(in the rows, 128 means zero)
Each row of numbers stands for one node and depends on some of the facts below. Use the named rows to name the rest.

Named rows:
[ 88 122 108 111 150 166 177  90 159 159 179  62 127  75  94 139 131 119
 142  97 136  99 191 154 149 162 135  90 150 145 152  87 115 131 176 147
 132 126  80 151 135 113 184 155 183 108  36 156]: q335
[105 135  94 124 144 173 113  64 134 153 127  75 116  91  95 152  94 100
 158 113 176 124 174 144 138 126 182 108 150 152 144 117 147 126 166 130
 147 114  74 131 124 131 153 169 177 114  63 110]: q858
[111 123  88 132 134 162 113  80 155 159 125 106 129  80  61 188  83  99
 173 116 152  88 194 163 151 175 173 116 189 159 160  80 137 111 175 134
 130 111  60 125 121 145 180 143 168 153 114 126]: q202
[ 64 130  98 111 133 155 184  83 143 130 170  20 124  74  80 122 143  90
 165 119 133 127 178 152 159 157 118  78 129 164 139 116 120 143 171 144
 143 146  88 148 144 106 155 148 188  95  49 138]: q547
[113 157 100 143 124 165 145  59 125 129 140  64 105  95  76 135 110  99
 182 161 156 139 159 111 167 135 172  84 156 176 123 108 117 129 133 129
 126 109  87 158 149 117 152 142 177 129  84  96]: q608
[104 131 128 133 129 154 168 104 141 148 160  77 109  90 112 144 111 132
 162 106 167 109 177 149 144 154 165 134 158 162 161  99 125 129 175 118
 142 118 102 144 138 114 173 153 170 112  68 130]: q752
[109 135 127 136 144 156 152  96 142 154 152  84 103  90 109 139 108 129
 151 109 163 107 173 138 148 156 170 129 152 159 157  99 123 129 172 130
 142 115 108 139 147 120 175 156 173 105  69 129]: q90
[119 131  86 107 140 146 158  70 147 154 172  75 138 101  98 174  96  87
 182  87 130 114 181 124 151 182 105  68 134 122 136  85 113 119 143 183
 119 138  64 137 127 117 168 153 150 141  49 137]: q949
[147 139 113 130 133 131 135  85 149 139 140  96 121 116 122 179  71 103
 187  94 156 128 167 116 152 189 127 108 134 127 140 107 110 119 146 168
 124 135  96 118 131 118 151 171 133 138  89 110]: q978
[112 168  81 127 146 140  97  81 139 148 133 120 144  99  73 193  75 109
 194 104 145  89 198 139 166 189 167 112 172 130 157  66 111 123 162 145
 138 119  77 121 133 146 161 132 131 167 102 104]: q672
[102 137  84 124 139 151 114  47 118 135 120  57 130  97  92 149  85  66
 182 110 167 145 161 125 147 142 141 107 111 151 139 131 148 150 156 158
 162 137  83 117 143 126 137 158 161 107  64 109]: q257
[132 129  88 104 145 124 159  76 165 149 162  74 125 107 111 158 101  97
 182  96 124 119 179 120 158 188 112  70 132 118 125  88  93 120 155 168
 116 149  77 129 134 125 146 167 142 137  64 123]: q874
[ 92 121 138 129 118 134 183 110 134 131 150  54 101  95 114 142 114 106
 173 101 160 125 167 151 150 176 132 130 135 172 165 123 137 128 177 140
 150 143 124 125 145 110 154 167 166  90  85 131]: q407
[101 117 140 127 131 130 164 108 152 131 138  54 102  91 115 138 111 107
 158 101 149 131 171 147 155 189 124 117 124 161 155 133 120 134 179 151
 140 148 129 114 145 110 151 181 164  84  90 132]: q168
[137 128 121 142 119 143 168 103 167 135 147  66  98 100 105 154 100 106
 185 124 151 126 154 135 154 174 140 108 147 153 134 110 106 110 160 137
 112 125  93 135 124 113 161 167 172 124  97 123]: q709
[145 139 111 130 132 131 131  80 145 139 137  95 124 114 119 175  71 103
 186  98 159 130 171 116 157 189 128 104 137 129 138 109 111 124 145 168
 125 135  97 122 137 118 150 170 129 139  89 108]: q354
[127 123 101 132 131 151 182 101 193 146 166  44 106  88  92 149 114  92
 184 116 127 119 148 143 148 173 117  81 137 136 119  93  93 109 170 142
 102 128  63 137 107 112 173 161 194 123  70 148]: q250

How the nodes are related:
q172 Λ [q354, q681, q573]
q645 Λ [q608]
q173 Λ [q335, q426]
q451 Λ [q916, q803]
q398 Λ [q50]
q995 Λ [q262, q573]
q459 Λ [q909, q935]
q958 Λ [q99, q573]
q22 Λ [q704]
q916 Λ [q773, q551]
q709 Λ [q551]
q683 Λ [q47, q70, q573]
q363 Λ [q573]
q11 Λ [q47, q683]
q102 Λ [q165, q683]
q158 Λ [q357]
q929 Λ [q357, q573]
q746 Λ [q759, q121]
q391 Λ [q339]
q764 Λ [q242, q363]
q47 Λ [q573]
q470 Λ [q909, q363]
q844 Λ [q70]
q837 Λ [q819, q969, q551]
q858 Λ [q773, q47, q624]
q961 Λ [q47, q573]
q164 Λ [q969]
q335 Λ [q704, q573]
q586 Λ [q803]
q232 Λ [q339, q573, q50]
q773 Λ [q687, q354, q47]
q647 Λ [q156]
q592 Λ [q327, q335, q773]
q410 Λ [q156, q773]
q510 Λ [q573]
q242 Λ [q357, q573, q50]
q774 Λ [q354, q550]
q968 Λ [q401, q121, q363, q573]
q624 Λ [q156, q969, q573]
q719 Λ [q978, q470]
q512 Λ [q510, q763]
q68 Λ [q683]
q67 Λ [q672, q551]
q772 Λ [q354, q363]
q401 Λ [q904]
q327 Λ [q83, q117]
q532 Λ [q357]
q138 Λ [q39]
q119 Λ [q510, q211]
q250 Λ [q978, q969, q573]
q670 Λ [q83, q284]
q202 Λ [q363]
q842 Λ [q709, q969]
q803 Λ [q357]
q949 Λ [q39, q573]
q48 Λ [q693, q507]
q426 Λ [q358, q681]
q121 Λ [q884, q470]
q319 Λ [q704, q62, q573]
q257 Λ [q47]
q507 Λ [q969, q573]
q969 Λ [q573]
q608 Λ [q47]
q933 Λ [q608]
q598 Λ [q773, q573]
q593 Λ [q909, q803, q102, q70]
q292 Λ [q969]
q139 Λ [q949, q608, q665, q302, q232]
q572 Λ [q354, q39, q573]
q262 Λ [q339, q904]
q469 Λ [q681]
q165 Λ [q292, q573]
q672 Λ [q961, q510, q39]
q808 Λ [q819, q550]
q775 Λ [q949, q774, q909, q935]
q904 Λ [q573]
q90 Λ [q426, q550]
q117 Λ [q803]
q751 Λ [q327, q969]
q357 Λ [q573]
q551 Λ [q573]
q686 Λ [q781]
q55 Λ [q459]
q100 Λ [q357, q551]
q465 Λ [q969, q573]
q782 Λ [q99]
q665 Λ [q624]
q801 Λ [q573]
q874 Λ [q117, q678, q573]
q725 Λ [q573]
q752 Λ [q704]
q857 Λ [q664, q324, q39]
q687 Λ [q550]
q704 Λ [q935]
q228 Λ [q242]
q547 Λ [q47, q573]
q284 Λ [q358]
q981 Λ [q39]
q546 Λ [q935, q551]
q878 Λ [q844, q156, q573]
q240 Λ [q969]
q681 Λ [q339, q156, q47, q683, q70]
q457 Λ [q686, q909]
q595 Λ [q759, q164]
q698 Λ [q100, q156]
q156 Λ [q573]
[q172, q451, q459, q763, q683, q158, q961, q335, q99, q232, q774, q791, q68, q772, q532, q119, q83, q909, q608, q126, q933, q672, q62, q759, q90, q693, q752, q547, q878, q681] ψ f
[q645, q22, q916, q11, q164, q324, q120, q968, q138, q670, q803, q319, q294, q593, q686, q339, q665, q981, q595] ψ b
[q173, q302, q391, q764, q858, q647, q592, q151, q202, q426, q257, q292, q139, q572, q262, q469, q508, q165, q222, q904, q117, q100, q465, q782, q725, q857, q704, q240] ψ e
[q398, q958, q679, q929, q664, q227, q586, q410, q719, q67, q509, q842, q48, q622, q358, q369, q290, q808, q991, q819, q551, q874, q228, q284, q860, q935, q457] ψ d
[q995, q709, q746, q47, q470, q594, q844, q837, q330, q219, q354, q510, q242, q401, q327, q250, q781, q507, q395, q678, q978, q751, q55, q687, q168, q884, q70, q283, q550, q156] ψ a
[q984, q363, q102, q407, q773, q624, q512, q949, q121, q969, q598, q211, q775, q50, q357, q573, q801, q322, q546, q39, q109, q698] ψ c
{q172, q995, q916, q102, q746, q858, q335, q719, q67, q509, q327, q83, q622, q358, q598, q572, q469, q90, q551, q693, q339, q322, q752, q860, q546, q698} Σ driplum
{q645, q173, q679, q158, q594, q586, q99, q512, q202, q507, q933, q262, q369, q672, q50, q991, q665, q284, q39} Σ furom
{q451, q459, q302, q958, q22, q709, q363, q11, q929, q391, q764, q470, q837, q961, q227, q330, q219, q232, q773, q647, q592, q354, q242, q120, q624, q791, q532, q138, q250, q670, q842, q803, q949, q426, q294, q608, q126, q292, q395, q678, q139, q978, q508, q290, q165, q222, q808, q904, q751, q819, q357, q686, q100, q801, q874, q725, q857, q687, q704, q228, q884, q70, q981, q935, q283, q240, q681, q457, q109, q550} Σ zubre
{q398, q763, q984, q683, q407, q47, q844, q164, q664, q410, q324, q151, q510, q774, q968, q68, q772, q401, q119, q781, q48, q121, q319, q257, q969, q909, q593, q211, q62, q775, q759, q117, q55, q573, q465, q782, q168, q547, q878, q595, q156} Σ plagrol
[q172, q398, q459, q22, q916, q679, q683, q363, q746, q764, q594, q844, q164, q664, q335, q510, q242, q774, q120, q791, q68, q509, q532, q202, q842, q803, q426, q358, q126, q395, q678, q139, q211, q369, q808, q759, q90, q50, q751, q357, q573, q782, q665, q322, q857, q228, q168, q457, q109, q595, q156] ζ g
[q645, q173, q451, q958, q11, q158, q47, q837, q227, q330, q219, q99, q232, q773, q647, q592, q410, q354, q512, q772, q83, q949, q48, q257, q978, q262, q165, q672, q904, q819, q551, q686, q100, q339, q874, q860, q981, q878, q283, q240, q681] ζ h
[q995, q763, q391, q470, q858, q586, q151, q67, q781, q622, q969, q909, q933, q593, q222, q62, q117, q991, q55, q465, q687, q284, q70, q546, q698] ζ j
[q302, q984, q709, q102, q929, q407, q961, q324, q968, q624, q719, q401, q327, q138, q119, q250, q670, q121, q319, q294, q507, q608, q598, q292, q572, q469, q508, q290, q775, q693, q801, q725, q752, q704, q547, q884, q935, q39, q550] ζ i

Name these rows:
No name comes twice in this set of rows, the named rows included.
[ 94 123 130 128 117 131 174 107 155 124 147  38 110  89 113 136 118 106
 171 107 154 133 171 154 152 183 122 117 127 164 151 134 119 136 185 137
 142 149 117 123 139 108 146 173 168  90  86 127]  q401
[116 107  64 102 138 160 158  54 153 165 171  67 153  95  89 182  91  62
 180  81 132 115 178 136 138 168  93  58 134 118 132  89 134 115 147 193
 123 141  30 137 111 118 178 154 161 147  34 153]  q904
[112 107 103 103 125 135 204  98 175 149 180  53 114  88 101 143 130 107
 170 109 120 115 187 149 158 189 109  65 158 146 129  91  95 113 171 148
 107 147  73 148 130 116 161 164 169 126  68 140]  q929
[105  90  85 111 118 171 193  76 162 161 177  47 133  82  80 166 114  71
 173 104 133 114 178 156 137 162 107  66 155 148 135  94 139 107 160 163
 114 134  33 152 110 111 188 154 188 134  49 161]  q725
[104 115 139 116 136 116 174 110 152 134 144  60  86  95 124 125 119 115
 158 103 141 127 173 145 160 189 130 116 131 162 155 122 113 130 187 145
 142 152 135 112 158 121 142 185 162  82  95 127]  q664
[116 123 125 125 135 130 173 108 167 147 153  72 102  92 127 129 116 138
 162 107 159 113 182 155 152 166 166 128 159 156 148 104 105 132 194 107
 135 129 109 135 141 124 150 167 165 109  80 119]  q719
[104 129 135 135 125 150 171 109 137 150 159  84 108  92 121 147 107 135
 161  99 174 108 181 151 146 162 164 143 163 163 168 100 130 128 173 120
 144 122 109 140 140 115 176 156 162 111  75 129]  q693
[126 137 121 127 130 140 138  92 145 137 134  84 104 109 108 167  89 109
 173 111 155 130 173 128 156 181 141  90 147 142 138 116 115 105 147 157
 118 135 100 125 132 116 146 184 147 125  97 107]  q70
[127 150  61 130 143 127  87  73 160 154 103 117 141  97  81 177  74  99
 185 109 152 104 197 142 158 178 176 108 171 122 139  84 101 130 180 127
 139 139  64 108 129 153 140 148 132 170 119  97]  q645
[128 168  87 135 144 154 117  46 119 137 133  87 119 110  89 158  85  89
 191 133 156 137 160  92 165 145 158  82 136 143 123 102 116 133 125 157
 135 118  82 140 149 126 144 145 148 142  72  92]  q681
[ 87 112  90 107 149 157 162  91 166 151 154  26 103  84  85 151 115  55
 173  84 124 118 145 158 129 151 108  85 106 130 138 106 142 108 186 163
 140 147  59 112 102 121 162 177 204  89  45 164]  q465
[128 114  70 114 138 159 147  57 151 163 159  74 140  99  90 181  82  63
 184  89 140 120 164 128 137 163 109  75 130 121 132  90 135 114 146 183
 126 133  39 130 111 122 175 155 163 144  47 147]  q165

Now the same nodes, written a new way:
Some rows with their names:
[151 189 126  87 158 108 155 171 168 153 149 175 107  93 139 138  61 125
  92 130 108 175 166 161 121  71 147 122 132]: q586
[127 109 106 165  62  80 126 131  79  66 116 135 120 183 138 144 123 134
 134  98 121 142 102 145 133 144 123 134 123]: q358
[184 118  96 150  72 128 129 137 141  92 114 154 146 160 127 114 129 134
 145 138 109 120 117 168 127 125 122 123 110]: q860
[129  96 159 159 119 166 139 114 133 130 103 100 169 170 110  95 141 143
 157 151 155  89 108 112 149 226 101 145 101]: q120
[174  91 135 129 141 150 104 151 177 134 136  70 162  97 100 125 198 180
 163 129 126 141 164 152  88 136 116 154 122]: q470
[111  88 166 168 128 119 102 138 105  52 127  67 118 164 133 158 187 167
 162 109 123 150 126 157  97 165 111 170 139]: q354
[136 100 134 119  88 160 108 114 152 150 109 112 167 135 127  81 177 143
 153 108 153  80 112 108  89 148  95 111  90]: q457
[129  87 153 134 139 165 141 122 127  78 141  84 120 156 133 131 178 134
 156 119 128 154  86 141 134 178 120 165 113]: q302
[148 117 137 123 119 162 138 152 153  92 134 102 140 187 142 117 168 134
 158 111 131 111 122 144 100 170 116 133  90]: q290
[134  95 156 120  92 146  99  96 114 155 119 113 142 113 134  94 183 150
 142  93 141 104 106 100  99 138 104 126  97]: q842
[156 128 122 177  75  82 111  80  69 141 115 175 120 153 120  99 133 115
 105 106 129  95 122 104 144 109 150 104 117]: q90
[107 184 113 102 185  81 115 146 144 163 130 171 110 100 122 131  78 104
  88 147 145 133 179 116 123  62 138 111 155]: q158
[162 182 127 114 179 151 175 123 164 185 136 155 119  37 117 134  71 108
  85 161  98 152 135 119 184  92 166 128 146]: q593
[112 185  75 103 158 132 167 175 151 133 134 170 125 164 149 146  65  83
 120 148 137 107 148 147 137 117 140  95 141]: q984
[127 175  85  83 157 131 138 120 138 176 134 182 100  91 138 131  89  80
  85 129 129 106 129 101 146  60 147  84 131]: q775
[100 179 118 113 185  84 133 140 129 158 139 170 102 114 136 130  72  97
  90 144 138 132 170 118 118  74 153  95 160]: q672
[ 70 190  89  84 119 101 146 180 163 140 112 161 140 162 167 134  35 103
 135 136 140 131 118 148 113 135 127 104 121]: q369

Name these rows:
No name comes twice in this set of rows, the named rows included.
[ 65 160  91  67 141 130 137 134 174 179 107 140 141  67 139 102  45 108
 128 146 141 129  89 128 162  98 105 109 121]  q202
[ 77 173  94  69 162 109 128 142 170 146 144 147 110  89 156 136  62 104
 125 129 135 169 133 142 145  66 140 105 132]  q507
[ 72 177  78 118 141 109 136 162 105 132 112 152 126 152 143 160  66 102
 117 134 139 112 142 128 131 131 116 118 171]  q211
[ 44 170  85 105 168  70 120 168  92 123 117 142 117 135 115 160  75 119
 108 139 157 121 141 136 121 103 106 118 175]  q50
[195 115 177 143 132 172 174 163 176 113 132  95 160 149 124 116 158 173
 153 137 110 140 135 167 117 198 123 175  94]  q222
[ 66 170  96  89 105 111 128 124 138 159 114 157 121 100 154 132  72 104
 122 123 120 122 110 123 130  99 127 100 134]  q398
[100  92 179 149  99 143 146 101  93  93 125 106 125 158 138 104 156 142
 145  99 123 133  61 110 142 197 124 168 102]  q426
[192 105 191 145 128 169 157 123 140 120 143 111 126  99 107 123 169 163
 135 111 100 158 114 131 139 160 137 176 103]  q391
[223 111 157 147  92 136 150  90 128 145 144 158 111  70 113 114 134 143
 120 121  79 173 110 128 179  87 165 141  99]  q858
[172  84 105 120  91 142 132  91 136 135 127 139 117  86 131 100 135 122
 129 122 101 141  82 127 183  94 150 112  79]  q572
[144  96 147 120 119 184 167 145 166 103 133  91 145 170 136 102 148 136
 165 134 124 118 101 139 135 205 108 144  86]  q508
[114 156  79  75 173 155 138 112 167 203 129 140 131  50 137 110  68  95
 118 170 126 130 119 112 181  85 145  89 145]  q968
[121 198 111  93 160 103 157 141 137 167 118 181 119 110 120 114  60  91
  81 139 124 114 149 112 132  73 137  95 132]  q512
[101  95 148 145 104 120  93 112 107  94 118  81 133 154 138 128 171 154
 162 106 142 136 102 128 102 169 102 149 124]  q678
[112 183  93 112 155 115 133 131 149 166 143 173 106 122 149 152  75  77
  98 140 140 119 174 123 140  83 170  81 152]  q119

